Each row has a name. Each piece below is followed by the name of the row it came from, unless a question asks for something else. Each question is about the rows just above it. Places in a row count from 0.

| -12 | -38 |  14 | -33 | -38 | -48 | -> U
| -38 |  -5 | -38 |  -5 | -38 | -48 | -> P
| -39 | -11 | -12 | -52 |  -9 |  18 | -> H
|  34 | -27 | -12 |  34 |  18 |  18 | -> W
At which places does U hold | -12 |?	0
At which places does P hold | -38 |?	0 2 4
At which places does W hold | 18 |?	4 5
At which places does W hold | -27 |?	1
Places of | 34 | in row W:	0 3

